Below are the code and all the weights of a small trained network. Each question names an input and a target symbol and asks about switching units off, where a switched-off unit gives its printed mean instead of its output.

import numpy as np


def w(rows, s, z=0):
    codes = np.array(rows[::2]) - 128.0
    scale = np.full(codes.shape[1], s)
    scale[-1] = z or s
    return codes * scale


def norm(h):
    return h / np.sqrt((h * h).mean(-1, keepdims=True) + 1e-5)


def f(y):
    return np.maximum(y, 0)


def softmax(a):
    e = np.exp(a - a.max(-1, keepdims=True))
    return e / e.sum(-1, keepdims=True)


def log_softmax(a):
    a = a - a.max(-1, keepdims=True)
    return a - np.log(np.exp(a).sum(-1, keepdims=True))


def net(x, mask):
    ids = ['Ξβζθλμπ'.index(c) for c in x.split()]
    T = len(ids)
    res = E[ids] + P[:T]
    q, k, v = (norm(res) @ M[0].T for M in (Q, K, V))
    z = softmax(np.where(np.tri(T) > 0, q @ k.T / 3**0.5, -1e9)) @ v
    res = res + np.where(mask[0], z, O[0][:, -1]) @ O[0][:, :-1]
    y = f(norm(res) @ A[0][:, :-1].T + A[0][:, -1])
    res = res + np.where(mask[1:9], y, B[0][:, -1]) @ B[0][:, :-1]
    return log_softmax(norm(res)[-1] @ U[:, :-1].T + U[:, -1])


Q, K, V, O, A, B = {}, {}, {}, {}, {}, {}
E = w([
[1,93,104,175,224],'Ξ',
[84,121,105,66,91],'β',
[211,140,211,196,69],'ζ',
[58,52,107,90,114],'θ',
[162,246,138,121,157],'λ',
[65,196,167,88,68],'μ',
[161,153,138,147,73],'π',
],0.0067)
P = w([
[130,112,5,141,141],'0',
[122,43,251,73,245],'1',
[12,125,90,39,143],'2',
[86,200,30,143,132],'3',
[129,75,212,105,248],'4',
[3,143,107,48,128],'5',
[85,201,43,161,136],'6',
],0.0037)
Q[0] = w([
[130,139,6,205,94],'h1',
[153,151,90,142,128],'h1',
[143,97,177,119,186],'h1',
],0.022)
K[0] = w([
[8,244,171,229,242],'h1',
[158,172,143,164,155],'h1',
[253,32,71,123,156],'h1',
],0.011)
V[0] = w([
[208,111,167,52,83],'h1',
[114,2,162,181,50],'h1',
[187,139,64,146,175],'h1',
],0.0097)
O[0] = w([
[135,188,1,195,192,4],'h1',
[67,143,91,248,57,135],'h1',
[39,188,162,97,184,30],'h1',
],0.0074,0.0033)
A[0] = w([
[148,252,185,73,71,155],'n1',
[39,112,172,210,196,41],'n2',
[132,11,195,165,216,159],'n3',
[134,139,242,188,85,25],'n4',
[110,193,113,61,51,5],'n5',
[165,117,152,254,176,196],'n6',
[144,110,170,166,80,183],'n7',
[202,187,223,178,180,147],'n8',
],0.0078,0.0031)
B[0] = w([
[148,93,83,229,160,232],'n1',
[171,119,158,15,155,201],'n2',
[147,187,81,209,136,236],'n3',
[138,95,253,147,148,195],'n4',
[112,225,182,95,68,169],'n5',
[129,125,159,135,20,199],'n6',
[139,122,110,131,197,255],'n7',
[71,163,46,48,154,177],'n8',
],0.013,0.0037)
U = w([
[142,84,248,162,157,187],'Ξ',
[113,178,155,30,55,32],'β',
[120,189,148,182,74,24],'ζ',
[60,50,77,150,126,254],'θ',
[124,130,116,38,222,207],'λ',
[255,95,96,138,111,99],'μ',
[111,212,82,206,187,15],'π',
],0.0089,0.00082)

Each question gives the input, a string of symbols that net reads in full, and the target symbol t.
The units are the heads (3 rows each of Q, K, V and O) and the neurons (one row each of A and B). Each row of codes is followed by its name. A weight is (code - 128) times the scale printed after its matrix; where a second scale follows, it is the last column's (O, A, B and U).
mask holds one flag per unit, heads first, then neurons. A switched-off unit (its flag False) gives its mean, the last column of its rows in O or B, instead of its output. The means were averaged over made-up inputs and are rounded, as every weight is.
A unit's drop is (log p(t) with every unit on - log p(t) with that unit switched off) / (log p(t) with every unit on - log p(t) with every unit switched off).
The circuit of an input: a set's keep is (log p(t) with only the set's units on - log p(t) with every unit switched off) / (log p(t) with every unit on - log p(t) with every unit switched off). Starting from all 9 units, units are removed one at a time, each time the one whose removal leaves the highest keep (on an exact tie, the one counted first), for as long as the keep stays at least 0.8.
units of the circuit, in order: the units of the circuit, biggest drop first
top k neurons: the k neurons with the biggest drops, biggest first
drop when u is switched off: that unit's drop, to one decimal
input π θ π β θ, target λ: units of the circuit, in order : [h1, n2]
input θ ζ μ, target ζ: top 3 neurons : [n5, n1, n2]
input π π μ β, target μ: top 3 neurons : [n8, n2, n6]
input λ ζ π Ξ π, target ζ: top 2 neurons : [n6, n1]
input β Ξ π β, target Ξ: units of the circuit, in order : [h1, n1]
input θ θ Ξ π, target Ξ: units of the circuit, in order : [h1, n4]
input θ π θ θ π π π, target π: units of the circuit, in order : [n1, h1, n5, n8]
input ζ β π θ β, target β: top 4 neurons : [n2, n6, n1, n7]
input ζ β ζ π β, target β: units of the circuit, in order : [h1, n2, n6, n3]
input λ β θ θ θ Ξ, target λ: top 3 neurons : [n2, n1, n3]
input π θ θ β π π, target μ: top 2 neurons : [n3, n8]
input ζ π ζ θ θ ζ π, target π: top 4 neurons : [n1, n5, n8, n6]
input θ β θ π μ μ, target ζ: drop when n1 is switched off : 0.4
input π θ β θ μ, target λ: drop when h1 is switched off : 1.2
input μ β β θ λ ζ ζ, target λ: drop when n8 is switched off : 0.3
